Each row has a name. Each piece below is followed by the name of the row it came from, unless a question asks for something else. Each question is about the rows just above it. Some pieces are copies with a little noise.

Columns, left to right: D J Y S K T R U
-.03 .05 .09 .08 .02 .13 -.01 .10  q_525
-.14 .09 .11 .11 -.09 .11 .02 .13  q_622
-.14 .09 .11 .11 .06 .11 .02 .13  q_823
-.20 .11 .13 .14 .08 .12 .02 .16  q_271
.78 .15 .11 .22 -.24 -.82 -.35 -.83  q_839
-.55 .15 .11 .22 .18 .03 .15 .21  q_784
.09 .05 .11 -.05 -.03 -.01 -.06 .12  q_495
-.19 .11 .13 .14 .08 .13 .02 .16  q_668
-.01 .01 .01 .01 .00 .01 .00 .01  q_944
-.08 -.03 -.10 -.07 .02 -.22 .01 -.13  q_307
.02 -.06 .11 -.13 -.01 -.27 -.04 -.19  q_316
-.26 .07 .05 .11 .08 .03 .09 .11  q_601
find: -.55 .15 .11 .22 .18 .03 .15 .21 : q_784
Which row holds this, read backwards? .11 .05 .07 : q_601
find: -.55 .15 .11 .23 .18 .04 .15 .21 : q_784
Which column holds this, read top down? -.03 -.14 -.14 -.20 : D
Which value is in both q_525 and q_944? : -.01
Which row holds -.01 .13 .02 .08 .09 .05 -.03 read backwards? : q_525
find: .10 .06 .10 -.06 -.03 .00 -.06 .12 : q_495

Columns, left to right: P Z V W C F G B
-.07 -.09 .12 .04 .18 -.69 .61 -.56 : q_481
-.12 -.67 .36 .20 .53 .22 -.57 .19 : q_55
.07 .10 .12 .04 -.30 -.49 .19 -.59 : q_656
Where do -.07 -.09 .12 .04 .18 -.69 .61 -.56 appear? : q_481
The one value in q_55 and q_656: : .19

Columns, left to right: mosip sirot fev kap mirit vuta luga Tana kamor
-.38 -.10 -.45 .40 .55 .40 .55 -.18 -.09  q_937
-.24 -.45 -.38 -.12 -.45 -.18 .55 -.18 -.09  q_903
-.24 -.21 -.38 -.12 -.45 .40 .55 -.18 -.09  q_940
-.15 .46 -.49 -.12 -.47 -.20 .58 -.44 -.18  q_276
Which row holds this, read backwards? -.20 -.47 : q_276
.40 -.18 is in which column, read top down? : vuta
find: -.25 -.22 -.38 -.13 -.45 .40 .55 -.19 -.10 : q_940
Which row holds -.38 -.10 -.45 .40 .55 .40 .55 -.18 -.09? : q_937
Which row holds -.24 -.45 -.38 -.12 -.45 -.18 .55 -.18 -.09? : q_903
Which row holds .55 .40 -.45 -.12 -.38 read backwards? : q_940

Columns, left to right: E H L Q N X
-.07 .13 -.01 -.06 .13 -.02 = q_567
-.28 -.13 -.17 -.03 -.43 -.43 = q_376
.09 -.42 -.19 .00 -.02 -.25 = q_351
.09 -.20 -.05 -.32 -.04 -.09 = q_984
.01 -.20 .04 -.03 -.34 -.06 = q_151
.02 -.28 -.13 -.17 -.04 -.22 = q_434
-.20 -.04 .04 -.06 -.44 -.22 = q_390
.09 -.42 -.19 .00 -.09 -.25 = q_357
Which row holds -.04 -.17 -.13 -.28 read backwards? : q_434
Which row holds -.06 -.34 -.03 .04 read backwards? : q_151
find: -.20 -.05 : q_984
find: .02 -.28 -.13 -.17 -.04 -.22 : q_434
Which column holds this, read top down? -.09 -.06 : X
Which row holds .09 -.42 -.19 .00 -.02 -.25? : q_351

Columns, left to right: zovem nofev rovuf vab Kamug mabu Tov
-.71 .24 .18 -.60 -.78 -.69 .83 : q_407
-.31 .40 -.58 -.65 -.31 -.07 .12 : q_932
.00 -.17 -.02 .02 -.07 .06 .00 : q_661
-.38 .39 .15 -.45 -.26 .72 .19 : q_576
-.64 -.58 .56 -.15 .02 -.07 -.09 : q_618
-.05 .29 .12 -.21 .04 -.23 -.11 : q_649
-.31 .40 .42 -.65 -.41 -.46 .30 : q_978
-.71 -.32 -.41 -.08 -.64 -.58 .57 : q_538
-.65 .17 -.11 -.37 -.49 -.74 .41 : q_456
.30 -.26 -.51 .71 .57 .25 -.62 : q_169
.78 -.26 -.03 .59 .72 .86 -.60 : q_610
find: -.64 -.58 .57 : q_538
The one value in q_169 and q_610: : -.26
Where do .30 -.26 -.51 .71 .57 .25 -.62 appear? : q_169
find: -.31 .43 .39 -.65 -.38 -.47 .29 : q_978
Which value is in both q_661 and q_932? : -.07
Which row holds this, read backwards? -.26 .78 : q_610
The one value in q_932 and q_456: : -.65

